Here is a tiny trained network, its code and every weight. The questions are about switching its units off for an input and a target symbol, where a switched-off unit gives its printed mean instead of its output.

import numpy as np


def w(rows, s, z=0):
    codes = np.array(rows[::2]) - 128.0
    scale = np.full(codes.shape[1], s)
    scale[-1] = z or s
    return codes * scale


def norm(h):
    return h / np.sqrt((h * h).mean(-1, keepdims=True) + 1e-5)


def f(y):
    return y / 2 * (1 + np.tanh(0.7978845608 * (y + 0.044715 * y**3)))


def softmax(a):
    e = np.exp(a - a.max(-1, keepdims=True))
    return e / e.sum(-1, keepdims=True)


def log_softmax(a):
    a = a - a.max(-1, keepdims=True)
    return a - np.log(np.exp(a).sum(-1, keepdims=True))


def net(x, mask):
    ids = ['αβγεηθλξπστφψω'.index(c) for c in x.split()]
    T = len(ids)
    res = E[ids] + P[:T]
    r = norm(res)
    for j in range(3):
        rows = slice(4 * j, 4 * j + 4)
        q, k, v = (r @ M[0][rows].T for M in (Q, K, V))
        z = softmax(np.where(np.tri(T) > 0, q @ k.T / 4**0.5, -1e9)) @ v
        o = O[0][rows]
        res = res + np.where(mask[j], z, o[:, -1]) @ o[:, :-1]
    y = f(norm(res) @ A[0][:, :-1].T + A[0][:, -1])
    res = res + np.where(mask[3:27], y, B[0][:, -1]) @ B[0][:, :-1]
    return log_softmax(norm(res)[-1] @ U[:, :-1].T + U[:, -1])


Q, K, V, O, A, B = {}, {}, {}, {}, {}, {}
E = w([
[194,135,150,133,136,140,164,58],'α',
[169,163,133,153,197,141,64,113],'β',
[118,177,147,141,96,129,101,38],'γ',
[129,128,172,85,58,130,143,116],'ε',
[8,129,45,200,124,227,218,129],'η',
[170,135,108,77,121,143,110,170],'θ',
[149,108,137,108,139,83,101,80],'λ',
[145,129,71,136,92,105,61,91],'ξ',
[107,121,173,133,129,109,76,113],'π',
[112,149,197,68,144,118,108,116],'σ',
[150,195,102,82,131,91,88,77],'τ',
[111,192,130,144,112,52,100,127],'φ',
[116,141,145,72,120,176,62,74],'ψ',
[120,157,118,122,115,162,106,169],'ω',
],0.017)
P = w([
[100,83,112,149,158,140,163,151],'0',
[128,202,138,109,63,148,46,139],'1',
[132,211,138,125,54,146,67,137],'2',
[146,207,157,136,76,127,80,118],'3',
[185,177,162,42,113,144,61,64],'4',
[182,216,156,104,101,146,82,63],'5',
[210,229,161,70,170,160,99,41],'6',
[239,196,145,50,166,147,106,8],'7',
],0.013)
Q[0] = w([
[126,128,216,81,79,112,106,154],'h0',
[96,76,103,149,138,60,129,188],'h0',
[126,132,66,78,137,161,115,149],'h0',
[149,194,116,167,157,205,128,34],'h0',
[176,127,153,143,149,122,127,117],'h1',
[95,61,105,102,180,88,176,168],'h1',
[163,54,166,132,166,56,112,179],'h1',
[105,115,88,140,173,102,177,205],'h1',
[118,22,89,113,169,6,177,242],'h2',
[95,42,138,75,104,80,102,205],'h2',
[111,10,55,127,166,6,166,232],'h2',
[71,164,169,159,116,196,122,55],'h2',
],0.017)
K[0] = w([
[103,93,56,143,153,138,130,74],'h0',
[166,214,133,132,48,138,101,106],'h0',
[83,194,139,145,110,95,164,174],'h0',
[70,7,164,130,189,113,155,177],'h0',
[67,144,144,148,87,150,176,102],'h1',
[193,188,161,85,72,99,65,124],'h1',
[149,196,164,84,44,172,145,108],'h1',
[184,128,142,88,86,84,59,123],'h1',
[236,122,243,121,47,98,19,173],'h2',
[201,172,189,169,58,64,30,159],'h2',
[228,156,238,79,92,78,19,193],'h2',
[75,111,92,119,213,183,228,106],'h2',
],0.014)
V[0] = w([
[100,119,133,247,213,173,103,154],'h0',
[36,130,195,126,118,96,69,175],'h0',
[143,95,142,45,184,116,115,132],'h0',
[109,68,198,161,179,208,106,49],'h0',
[85,158,205,135,123,94,202,165],'h1',
[118,15,144,147,119,78,128,91],'h1',
[173,139,88,91,214,85,49,148],'h1',
[85,69,110,116,84,190,85,155],'h1',
[68,102,67,222,79,55,140,108],'h2',
[193,39,140,55,143,82,113,116],'h2',
[138,165,180,97,102,62,61,18],'h2',
[174,90,167,196,193,58,178,135],'h2',
],0.015)
O[0] = w([
[144,119,29,193,131,40,79,106,196],'h0',
[146,168,24,28,107,131,136,183,162],'h0',
[99,132,168,105,41,109,145,150,169],'h0',
[82,207,96,169,109,49,152,53,245],'h0',
[127,206,126,120,236,173,205,187,124],'h1',
[102,69,148,108,114,56,222,142,173],'h1',
[170,112,125,120,16,110,33,203,94],'h1',
[85,76,64,84,126,149,133,80,198],'h1',
[249,40,65,116,121,112,231,117,162],'h2',
[119,115,202,30,151,102,86,139,77],'h2',
[232,225,147,43,105,153,96,67,57],'h2',
[177,120,181,129,185,42,124,157,87],'h2',
],0.013,0.012)
A[0] = w([
[222,145,123,176,35,118,75,142,205],'n0',
[102,99,46,199,125,163,153,189,35],'n1',
[112,123,94,72,193,71,228,137,129],'n2',
[141,92,45,227,135,155,123,117,119],'n3',
[93,155,197,3,125,74,157,181,54],'n4',
[206,91,58,62,101,60,164,173,115],'n5',
[90,191,197,128,215,33,147,127,90],'n6',
[122,168,185,216,155,100,124,107,59],'n7',
[88,152,172,96,240,202,205,165,6],'n8',
[43,125,184,91,131,184,145,182,112],'n9',
[182,85,10,147,213,207,137,121,82],'n10',
[158,93,182,43,176,74,118,180,62],'n11',
[120,151,140,12,109,194,170,156,164],'n12',
[118,78,202,161,147,115,192,211,12],'n13',
[92,92,35,211,136,93,104,129,54],'n14',
[168,62,157,154,152,141,191,118,102],'n15',
[213,118,82,107,194,110,178,217,58],'n16',
[107,80,45,189,199,103,120,155,50],'n17',
[200,140,123,72,147,174,136,179,96],'n18',
[117,209,98,20,121,155,86,217,83],'n19',
[89,141,155,127,234,173,182,153,77],'n20',
[108,97,103,215,98,167,134,185,99],'n21',
[206,110,82,96,105,194,184,193,147],'n22',
[177,153,215,109,133,205,112,153,58],'n23',
],0.012,0.011)
B[0] = w([
[145,65,179,69,192,193,166,139,241],'n0',
[102,172,150,210,19,160,189,150,181],'n1',
[143,209,61,107,119,148,68,137,255],'n2',
[169,160,189,177,66,88,202,127,254],'n3',
[154,235,154,251,91,97,145,195,181],'n4',
[71,45,104,98,151,146,114,151,234],'n5',
[52,133,97,143,187,129,181,69,194],'n6',
[112,122,113,172,209,91,103,140,138],'n7',
[133,63,129,2,156,229,196,129,154],'n8',
[134,161,123,100,176,141,81,222,189],'n9',
[183,151,170,196,88,126,221,95,232],'n10',
[163,191,173,172,26,116,179,127,137],'n11',
[199,197,124,157,199,125,90,200,197],'n12',
[155,222,94,111,137,135,21,60,125],'n13',
[173,183,141,121,45,164,181,136,214],'n14',
[99,210,74,155,108,143,44,40,149],'n15',
[105,114,83,117,199,27,62,187,149],'n16',
[156,125,104,101,45,210,201,159,181],'n17',
[122,99,200,176,181,162,161,177,134],'n18',
[136,167,129,186,172,150,151,100,173],'n19',
[151,55,100,35,117,182,200,67,154],'n20',
[84,124,149,116,92,100,193,183,189],'n21',
[117,126,157,244,209,128,75,167,172],'n22',
[207,211,132,98,64,174,43,126,131],'n23',
],0.013,0.0078)
U = w([
[111,126,128,183,91,160,180,175,141],'α',
[223,162,115,146,155,152,135,46,44],'β',
[56,75,165,130,159,160,87,208,195],'γ',
[167,2,146,106,155,147,110,91,137],'ε',
[82,141,138,79,101,152,68,58,80],'η',
[125,116,52,74,170,66,118,169,87],'θ',
[124,244,151,130,167,123,101,205,23],'λ',
[188,122,121,196,124,78,13,136,3],'ξ',
[105,114,156,46,207,189,173,139,141],'π',
[142,105,136,140,156,127,130,155,51],'σ',
[187,98,115,162,231,144,89,210,129],'τ',
[85,104,188,169,234,94,112,93,129],'φ',
[210,141,194,108,127,197,76,138,170],'ψ',
[142,116,224,62,107,64,181,159,42],'ω',
],0.0092,0.0031)

Each question gives the input, a string of symbols that net reads in full, and the target symbol t.
The units are the heads (4 rows each of Q, K, V and O) and the neurons (one row each of A and B). Each row of codes is followed by its name. A weight is (code - 128) times the scale printed after its matrix; where a second scale follows, it is the last column's (O, A, B and U).
mask holds one flag per unit, heads first, then neurons. A switched-off unit (its flag False) gives its mean, the last column of its rows in O or B, instead of its output. The means were averaged over made-up inputs and are rounded, as every weight is.
A unit's drop is (log p(t) with every unit on - log p(t) with that unit switched off) / (log p(t) with every unit on - log p(t) with every unit switched off).
The circuit of an input: a set's keep is (log p(t) with only the set's units on - log p(t) with every unit switched off) / (log p(t) with every unit on - log p(t) with every unit switched off). Starting from the 12 units with the biggest drops (on a tie, the unit counted first), units are removed one at a time, each time the one whose removal leaves the highest keep (on an exact tie, the one counted first), for as long as the keep stays at least 0.8.
circuit, biggest first: the units of the circuit, biggest drop first
unit that matters most: the unit with the biggest drop
heads that matter: for each layer, one digit per head in row order, 1 if its drop is at least 0.15 and else 0, layers parted by /
drop of u: that unit's drop, to one decimal
input φ λ π, target τ: heads that matter => 000
input θ β π π σ, target γ: circuit, biggest first => h2
input β π α θ, target ξ: heads that matter => 110
input θ α π θ ψ ω, target γ: heads that matter => 001
input π τ ψ α π α π, target θ: heads that matter => 000
input α φ τ λ ε φ, target φ: circuit, biggest first => h0, h2
input ε γ π γ, target π: circuit, biggest first => h1, h0
input φ ξ ξ γ, target τ: heads that matter => 000
input β β β θ ξ ξ ω, target ξ: heads that matter => 110
input ψ ψ φ, target η: circuit, biggest first => h2, h1
input α ω λ, target φ: heads that matter => 100
input ε π ψ π, target π: heads that matter => 010
input ξ π φ, target ε: heads that matter => 010
input θ π π ψ ε, target γ: heads that matter => 001
input α λ ψ ξ α, target φ: unit that matters most => h0
input τ α α, target ψ: heads that matter => 000
input γ θ γ, target β: heads that matter => 001
input ψ α φ ε α α, target η: heads that matter => 001
input ξ λ τ σ π, target ε: drop of h1 => 0.2
input ε β β ξ, target π: drop of h1 => 0.7
input θ γ ω ω, target γ: drop of h0 => 0.1
input θ α φ, target γ: unit that matters most => h2
